Small tables with named rows and columns. After each table, cells are looked up by row and column.

Topav
|  | Kili | Mak | Sir | Vula |
|---|---|---|---|---|
| Regesa | 34 | 95 | 63 | 68 |
| Zim | 29 | 65 | 79 | 66 |
| Tuk | 36 | 87 | 61 | 65 |
| Zeti | 31 | 66 | 79 | 68 |
| Mil | 18 | 37 | 65 | 44 |
| Gogogo | 20 | 25 | 44 | 21 |
| Kipeza | 27 | 57 | 80 | 63 |
| Voni | 32 | 64 | 78 | 68 |
| Mis | 38 | 94 | 54 | 64 |
| Siz | 31 | 78 | 68 | 66 |

Mak of Mil: 37
Vula of Mis: 64
Mak of Gogogo: 25
Kili of Regesa: 34
Sir of Regesa: 63
Vula of Voni: 68
Vula of Regesa: 68
Kili of Mil: 18
Sir of Voni: 78
Vula of Kipeza: 63
Kili of Mis: 38
Kili of Zeti: 31
Mak of Regesa: 95
Sir of Zeti: 79
Vula of Zeti: 68
Kili of Gogogo: 20
Mak of Voni: 64
Sir of Mis: 54

Tep =
	Diminos	Bikagag	Rivo	Vidan	Defi	Risamus	Rek	Bugasa	Zilu
Guv	189	-72	448	-59	607	899	394	686	434
Pofane	473	26	564	636	463	358	612	523	801
Pup	452	692	433	375	519	593	460	498	401
Rusek	471	731	474	387	477	672	475	467	447
Zik	748	964	442	995	362	120	650	392	516
Varu	314	-785	593	377	477	466	706	734	929
Fal	585	968	478	590	501	482	408	477	341
Pul	510	-57	569	542	431	223	562	530	751
Mamu	449	-76	571	595	489	373	682	558	741

Pup, Risamus => 593
Fal, Bikagag => 968
Rusek, Risamus => 672
Rusek, Vidan => 387
Pofane, Risamus => 358
Pul, Diminos => 510
Mamu, Risamus => 373
Which row has the largest Vidan? Zik

Tul:
	Nerukig	Solazu	Monak	Safalef	Fidap	Kud
Zev	13.99	50.76	68.40	50.90	57.36	51.82
Rar	84.24	52.64	41.61	53.39	47.80	56.31
Tirot	82.76	54.95	35.83	54.40	47.41	46.39
Sokonek	34.76	59.65	40.37	56.57	52.23	21.90
Gese	37.54	58.30	41.96	55.60	52.27	25.48
Guzasel	14.53	49.84	70.93	49.99	57.79	56.70
Zel	44.75	60.97	35.48	56.67	50.68	19.84

What is the Nerukig of Zev in Tul? 13.99
What is the Safalef of Guzasel in Tul? 49.99
What is the Fidap of Tirot in Tul? 47.41
What is the Solazu of Tirot in Tul? 54.95
What is the Fidap of Rar in Tul? 47.80
What is the Solazu of Zev in Tul? 50.76
What is the Solazu of Guzasel in Tul? 49.84
What is the Kud of Zev in Tul? 51.82
What is the Monak of Rar in Tul? 41.61
What is the Monak of Zel in Tul? 35.48
What is the Monak of Guzasel in Tul? 70.93

Rados =
cols = Sako, Met, Tekekob, Bezufa, Vomuz, Zopo
Dazago: [5796, 2377, 4426, 5564, 5956, 6346]
Pesifig: [5416, 5633, 5552, 5627, 5331, 6424]
Tepugem: [5427, 6099, 5537, 4028, 5956, 5453]
Kad: [5376, 5273, 4568, 6135, 5981, 5701]
Kebu: [6408, 6945, 5272, 5292, 6166, 6329]
Bopive: [5778, 5779, 5721, 5858, 5713, 5838]
Vanubif: [6529, 6803, 8078, 4988, 5314, 5905]
Sizot: [5405, 5865, 5873, 5652, 6026, 5908]
Zev: [5745, 7072, 6234, 5887, 5753, 5587]
Sefa: [4834, 7360, 5955, 5219, 5104, 6371]

Bezufa of Tepugem: 4028
Bezufa of Dazago: 5564
Sako of Kebu: 6408
Tekekob of Sizot: 5873
Tekekob of Sefa: 5955
Sako of Pesifig: 5416
Sako of Sefa: 4834
Tekekob of Dazago: 4426
Bezufa of Sizot: 5652
Vomuz of Sizot: 6026
Met of Tepugem: 6099
Tekekob of Zev: 6234
Zopo of Bopive: 5838
Zopo of Kebu: 6329
Met of Kebu: 6945
Met of Pesifig: 5633

Vuvan:
fields: Nev, Zug
Pizete: [122, 129]
Faz: [71, 227]
Nam: [59, 91]
Gezori: [127, 114]
Tiz: [145, 114]
Purime: [15, 88]
Big: [168, 147]
Zib: [143, 206]
Buvifop: [84, 94]
Gupo: [175, 192]
Fogil: [134, 132]
Ponobel: [119, 165]
Zod: [109, 92]

Zod, Zug -> 92
Gezori, Zug -> 114
Gezori, Nev -> 127
Purime, Zug -> 88
Zod, Nev -> 109
Purime, Nev -> 15
Tiz, Zug -> 114

Tet =
        Nos  Bagite  Tedavi  Tus  Dus  Reg  Lisiraz
Vebosi   63      82      76  153   65  167      151
Zud      71     103      71  151   52  155      173
Zosul    87     159     195  129  121  164       82
Tol      74     118     206  127  131  168       77
Varus    75     105     124  136   86  177      145
Tuv     100      89      86  158   56  167      167
Dozafi   75     117      86  138   94  132      112
Mubo     82     142     197  129  118  161       90
Mut      65     101      79  154   64  166      186
Baz      55      72      94  142   83  142      151
Lon      65     219     219   93  107  141      120
Vofi    100      90     111  157   75  169      114

What is the Nos of Lon in Tet? 65
What is the Lisiraz of Lon in Tet? 120
What is the Tus of Varus in Tet? 136
What is the Tus of Mut in Tet? 154
What is the Reg of Dozafi in Tet? 132
What is the Lisiraz of Zud in Tet? 173
What is the Lisiraz of Mut in Tet? 186
What is the Nos of Mubo in Tet? 82
What is the Tedavi of Zosul in Tet? 195
Which row has the largest Dus? Tol

